Below are the code and all the weights of a small trained network. Each question names an input and a class and asks about switching units off, where a switched-off unit gives its printed mean instead of its output.

import numpy as np


def w(rows, s, z=0):
    codes = np.array(rows[::2]) - 128.0
    scale = np.full(codes.shape[1], s)
    scale[-1] = z or s
    return codes * scale


def norm(h):
    return h / np.sqrt((h * h).mean(-1, keepdims=True) + 1e-5)


def f(y):
    return np.maximum(y, 0)


def log_softmax(a):
    a = a - a.max(-1, keepdims=True)
    return a - np.log(np.exp(a).sum(-1, keepdims=True))


def net(x, mask):
    res = np.array(x, float).reshape(1, 5) / 4 @ E
    u = 0
    for l in range(4):
        y = f(norm(res) @ A[l][:, :-1].T + A[l][:, -1])
        res = res + np.where(mask[u : u + 5], y, B[l][:, -1]) @ B[l][:, :-1]
        u += 5
    return log_softmax(norm(res)[-1] @ U[:, :-1].T + U[:, -1])


A, B = {}, {}
E = w([
[102,121,141,125,142,119],'x0',
[115,124,133,126,136,124],'x1',
[180,78,2,208,135,18],'x2',
[133,104,128,112,145,148],'x3',
[206,169,184,38,94,11],'x4',
],0.01)
A[0] = w([
[83,65,110,214,152,175,7],'0.n0',
[90,139,172,197,84,230,228],'0.n1',
[80,118,85,138,184,85,63],'0.n2',
[127,65,17,140,204,20,5],'0.n3',
[126,116,2,97,125,119,64],'0.n4',
],0.0089,0.002)
B[0] = w([
[68,202,21,92,146,160,202],'0.n0',
[21,175,82,84,133,192,229],'0.n1',
[96,49,109,207,73,102,165],'0.n2',
[222,94,255,227,80,184,254],'0.n3',
[116,113,160,226,92,89,190],'0.n4',
],0.0088,0.008)
A[1] = w([
[162,182,200,86,105,37,85],'1.n0',
[109,154,67,29,68,133,74],'1.n1',
[125,39,184,161,112,208,153],'1.n2',
[129,149,3,152,48,182,142],'1.n3',
[177,103,2,128,147,81,2],'1.n4',
],0.0079,0.0083)
B[1] = w([
[88,108,104,63,219,78,236],'1.n0',
[150,3,187,158,100,122,171],'1.n1',
[186,230,23,20,51,45,255],'1.n2',
[34,212,153,76,255,71,249],'1.n3',
[122,156,195,146,232,117,128],'1.n4',
],0.0084,0.0047)
A[2] = w([
[131,114,130,123,169,199,1],'2.n0',
[99,183,245,55,85,210,109],'2.n1',
[57,101,165,49,100,184,101],'2.n2',
[168,15,88,198,130,75,145],'2.n3',
[161,80,168,84,99,74,94],'2.n4',
],0.011,0.0074)
B[2] = w([
[7,130,135,120,109,114,129],'2.n0',
[157,98,122,210,68,122,254],'2.n1',
[140,105,142,186,120,137,230],'2.n2',
[126,92,110,163,70,158,231],'2.n3',
[139,148,158,13,190,118,193],'2.n4',
],0.016,0.0087)
A[3] = w([
[65,161,222,118,36,201,3],'3.n0',
[49,168,130,130,145,116,114],'3.n1',
[246,92,214,42,145,58,106],'3.n2',
[33,151,36,188,185,181,171],'3.n3',
[111,60,136,119,79,229,98],'3.n4',
],0.012,0.0043)
B[3] = w([
[240,31,95,171,6,29,176],'3.n0',
[176,118,136,91,152,154,165],'3.n1',
[27,175,75,74,250,194,249],'3.n2',
[115,139,192,6,224,127,241],'3.n3',
[212,186,89,180,122,2,182],'3.n4',
],0.0097,0.012)
U = w([
[9,222,109,16,231,203,2],'0',
[182,66,148,176,17,85,254],'1',
],0.011,9.9e-05)

Each question gives the input, the list of numbers given to net, and the class t.
The units are the neurons (one row each of A and B). Each row of codes is followed by its name. A weight is (code - 128) times the scale printed after its matrix; where a second scale follows, it is the last column's (A, B and U).
mask holds one flag per neuron, layer by layer. A switched-off neuron (its flag False) gives its mean, the last column of its row in B, instead of its output. The means were averaged over made-up inputs and are rounded, as every weight is.
A unit's drop is (log p(t) with every unit on - log p(t) with that unit switched off) / (log p(t) with every unit on - log p(t) with every unit switched off).
unit that matters most: the unit with the biggest drop
top k neurons: the k neurons with the biggest drops, biggest first
top k neurons in layer l: the k neurons of layer l with the biggest drops, biggest first
drop of u: that unit's drop, to one decimal
input [-4,0,4,7,5], class 0: unit that matters most => 3.n2
input [-2,-3,-2,-1,-1], class 1: top 2 neurons => 3.n2, 3.n0
input [-2,-7,-8,-3,7], class 1: top 2 neurons in layer 2 => 2.n1, 2.n2
input [-1,-1,6,1,6], class 0: top 4 neurons => 2.n4, 2.n1, 3.n2, 2.n2
input [-5,-2,-5,-1,-4], class 1: top 3 neurons => 3.n2, 3.n0, 2.n1
input [8,-1,6,1,6], class 0: top 2 neurons in layer 2 => 2.n4, 2.n1
input [7,2,6,1,6], class 0: top 3 neurons => 2.n4, 2.n1, 3.n2
input [-2,-2,-6,3,-4], class 1: top 2 neurons => 3.n0, 3.n2
input [-8,-2,-7,-5,5], class 1: drop of 2.n1 => 1.6
input [-7,-7,4,3,6], class 0: drop of 3.n2 => 0.4
input [-7,0,4,-2,6], class 0: drop of 3.n2 => 0.3
input [-4,-2,8,-3,8], class 0: top 3 neurons in layer 3 => 3.n2, 3.n0, 3.n4
